Here is a tiny trained network, its code and every weight. The questions are about switching its units off for an input and a target symbol, where a switched-off unit gives its printed mean instead of its output.

import numpy as np


def w(rows, s, z=0):
    codes = np.array(rows[::2]) - 128.0
    scale = np.full(codes.shape[1], s)
    scale[-1] = z or s
    return codes * scale


def softmax(a):
    e = np.exp(a - a.max(-1, keepdims=True))
    return e / e.sum(-1, keepdims=True)


def log_softmax(a):
    a = a - a.max(-1, keepdims=True)
    return a - np.log(np.exp(a).sum(-1, keepdims=True))


def net(x, mask):
    ids = ['ΔΘΞΣζμπτω'.index(c) for c in x.split()]
    T = len(ids)
    res = E[ids] + P[:T]
    u = 0
    for l in range(3):
        r = res
        for j in range(2):
            rows = slice(3 * j, 3 * j + 3)
            q, k, v = (r @ M[l][rows].T for M in (Q, K, V))
            z = softmax(np.where(np.tri(T) > 0, q @ k.T / 3**0.5, -1e9)) @ v
            o = O[l][rows]
            res = res + np.where(mask[u + j], z, o[:, -1]) @ o[:, :-1]
        u += 2
    return log_softmax(res[-1] @ U[:, :-1].T + U[:, -1])


Q, K, V, O = {}, {}, {}, {}
E = w([
[186,6,155,144,138],'Δ',
[196,91,92,51,138],'Θ',
[166,153,135,110,184],'Ξ',
[163,158,34,14,218],'Σ',
[64,123,116,173,208],'ζ',
[193,22,174,226,227],'μ',
[195,131,139,89,119],'π',
[176,133,24,148,60],'τ',
[72,121,128,152,77],'ω',
],0.014)
P = w([
[42,141,160,3,233],'0',
[85,130,106,137,124],'1',
[94,147,110,130,111],'2',
[98,144,114,132,109],'3',
[97,152,118,129,91],'4',
[80,135,104,116,99],'5',
[72,129,97,126,100],'6',
[90,137,131,138,80],'7',
[74,128,111,129,88],'8',
],0.0062)
Q[0] = w([
[125,60,125,118,110],'0.h1',
[144,139,68,116,189],'0.h1',
[79,119,205,127,161],'0.h1',
[32,57,243,144,127],'0.h2',
[244,156,2,72,202],'0.h2',
[160,171,84,168,105],'0.h2',
],0.0089)
K[0] = w([
[108,129,76,128,109],'0.h1',
[146,90,82,118,179],'0.h1',
[72,105,144,188,94],'0.h1',
[171,129,70,252,52],'0.h2',
[206,142,194,93,244],'0.h2',
[159,139,104,93,202],'0.h2',
],0.011)
V[0] = w([
[173,175,46,223,93],'0.h1',
[136,74,12,211,75],'0.h1',
[189,53,2,147,157],'0.h1',
[204,57,38,86,129],'0.h2',
[166,184,222,165,199],'0.h2',
[165,84,205,163,54],'0.h2',
],0.008)
O[0] = w([
[82,84,187,180,149,61],'0.h1',
[74,74,210,137,121,91],'0.h1',
[123,115,249,127,137,228],'0.h1',
[118,76,175,93,157,197],'0.h2',
[164,177,121,121,181,117],'0.h2',
[148,100,39,147,104,1],'0.h2',
],0.011,0.0061)
Q[1] = w([
[139,144,145,5,72],'1.h1',
[83,60,112,209,98],'1.h1',
[174,70,115,130,98],'1.h1',
[166,134,163,132,170],'1.h2',
[168,159,73,144,146],'1.h2',
[47,131,114,192,127],'1.h2',
],0.013)
K[1] = w([
[178,203,31,55,90],'1.h1',
[78,58,163,156,75],'1.h1',
[191,2,119,120,78],'1.h1',
[129,126,122,60,129],'1.h2',
[180,218,181,174,102],'1.h2',
[35,125,135,175,94],'1.h2',
],0.011)
V[1] = w([
[247,127,115,166,144],'1.h1',
[253,3,70,62,31],'1.h1',
[171,209,96,33,2],'1.h1',
[72,114,203,108,200],'1.h2',
[37,234,128,46,95],'1.h2',
[104,178,177,154,50],'1.h2',
],0.0076)
O[1] = w([
[169,231,160,153,168,125],'1.h1',
[252,97,103,137,112,58],'1.h1',
[143,135,84,81,57,112],'1.h1',
[112,94,121,154,188,251],'1.h2',
[141,137,45,104,107,254],'1.h2',
[55,138,128,115,121,51],'1.h2',
],0.011,0.0088)
Q[2] = w([
[145,147,111,182,116],'2.h1',
[119,113,92,254,130],'2.h1',
[138,158,114,49,135],'2.h1',
[41,143,151,166,60],'2.h2',
[220,164,210,170,179],'2.h2',
[138,95,128,103,58],'2.h2',
],0.0091)
K[2] = w([
[235,102,159,166,170],'2.h1',
[122,1,215,130,140],'2.h1',
[85,171,160,58,150],'2.h1',
[30,101,85,192,93],'2.h2',
[228,127,216,165,156],'2.h2',
[164,185,86,134,31],'2.h2',
],0.0063)
V[2] = w([
[240,189,195,99,99],'2.h1',
[237,177,32,106,221],'2.h1',
[165,104,195,87,200],'2.h1',
[47,204,161,117,170],'2.h2',
[138,166,43,168,63],'2.h2',
[113,158,254,166,209],'2.h2',
],0.0072)
O[2] = w([
[121,182,76,54,244,120],'2.h1',
[105,172,58,151,112,251],'2.h1',
[118,97,76,5,73,185],'2.h1',
[146,111,63,254,134,166],'2.h2',
[143,178,142,69,228,69],'2.h2',
[152,141,236,203,39,182],'2.h2',
],0.0061,0.017)
U = w([
[207,35,91,94,80,129],'Δ',
[84,156,208,41,65,182],'Θ',
[125,157,156,88,113,67],'Ξ',
[123,168,130,102,7,114],'Σ',
[1,171,144,147,115,171],'ζ',
[161,99,153,167,206,254],'μ',
[67,214,156,109,88,49],'π',
[107,26,128,100,80,119],'τ',
[68,65,30,94,12,68],'ω',
],0.0064,0.0046)

Each question gives the input, a string of symbols that net reads in full, and the target symbol t.
The units are the heads (3 rows each of Q, K, V and O). Each row of codes is followed by its name. A weight is (code - 128) times the scale printed after its matrix; where a second scale follows, it is the last column's (O and U).
mask holds one flag per head, layer by layer. A switched-off head (its flag False) gives its mean, the last column of its rows in O, instead of its output. The means were averaged over made-up inputs and are rounded, as every weight is.
A unit's drop is (log p(t) with every unit on - log p(t) with that unit switched off) / (log p(t) with every unit on - log p(t) with every unit switched off).
The circuit of an input: a set's keep is (log p(t) with only the set's units on - log p(t) with every unit switched off) / (log p(t) with every unit on - log p(t) with every unit switched off). Starting from all 6 units, units are removed one at a time, each time the one whose removal leaves the highest keep (on an exact tie, the one counted first), for as long as the keep stays at least 0.8.
circuit, biggest first: the units of the circuit, biggest drop first
most important unit: the unit with the biggest drop
heads that matter: for each layer, one digit per head in row order, 1 if its drop is at least 0.15 and else 0, layers parted by /
drop of u: that unit's drop, to one decimal
input Ξ Σ π, target π: most important unit -> 0.h1
input μ Σ Σ ζ Θ, target Σ: heads that matter -> 01 / 11 / 01
input τ Σ μ ζ ζ μ Ξ τ, target τ: circuit, biggest first -> (2.h1; 0.h1; 1.h1; 1.h2)
input Σ Δ Σ ω, target ω: circuit, biggest first -> (0.h2; 1.h1; 2.h1)
input τ ω ζ ζ π, target τ: circuit, biggest first -> (0.h1; 2.h1; 1.h1)
input ζ π ω Ξ Ξ Ξ, target ζ: circuit, biggest first -> (1.h1; 0.h2; 0.h1)
input μ μ τ, target Σ: circuit, biggest first -> (2.h2; 1.h2)
input τ ζ ζ Ξ, target τ: circuit, biggest first -> (2.h1; 0.h1; 1.h1)
input μ Σ ω Σ Θ τ Ξ ζ, target τ: circuit, biggest first -> (2.h1; 0.h2; 1.h1; 0.h1)
input ω π Σ Σ, target μ: circuit, biggest first -> (2.h1; 1.h2; 0.h2)
input Δ Σ ω ω, target ω: circuit, biggest first -> (0.h2; 1.h1)
input Θ Σ Σ π ω μ ω Σ, target Δ: circuit, biggest first -> (1.h1; 0.h1)
input Δ ζ Σ μ Σ ζ Σ, target Θ: heads that matter -> 11 / 11 / 01
input μ ζ ζ Σ Σ Θ Σ, target Σ: circuit, biggest first -> (2.h2; 0.h2; 1.h1; 1.h2)
input Σ μ Θ Σ, target ω: most important unit -> 1.h2
input ω Σ Σ Θ Ξ, target μ: circuit, biggest first -> (2.h1; 1.h2; 0.h1; 0.h2)
input μ Σ π ω Σ μ Ξ, target Σ: circuit, biggest first -> (2.h2; 1.h1; 0.h2)
input Θ ζ Σ Ξ, target Δ: heads that matter -> 11 / 10 / 00
input ω Σ Σ π Θ ζ π Ξ, target μ: heads that matter -> 11 / 11 / 11
input τ Σ Σ Σ Σ τ, target τ: most important unit -> 0.h2
input Ξ Σ ζ Δ Θ, target π: heads that matter -> 11 / 10 / 10
input ζ Σ Σ Σ π Σ ω Ξ, target ζ: heads that matter -> 11 / 10 / 00
input μ Δ π Σ Ξ ζ Δ π, target Σ: heads that matter -> 11 / 11 / 01
input Σ μ Θ, target ω: drop of 1.h2 -> 0.4
input Θ μ μ Ξ Δ π Δ Σ, target Δ: drop of 1.h1 -> 0.9
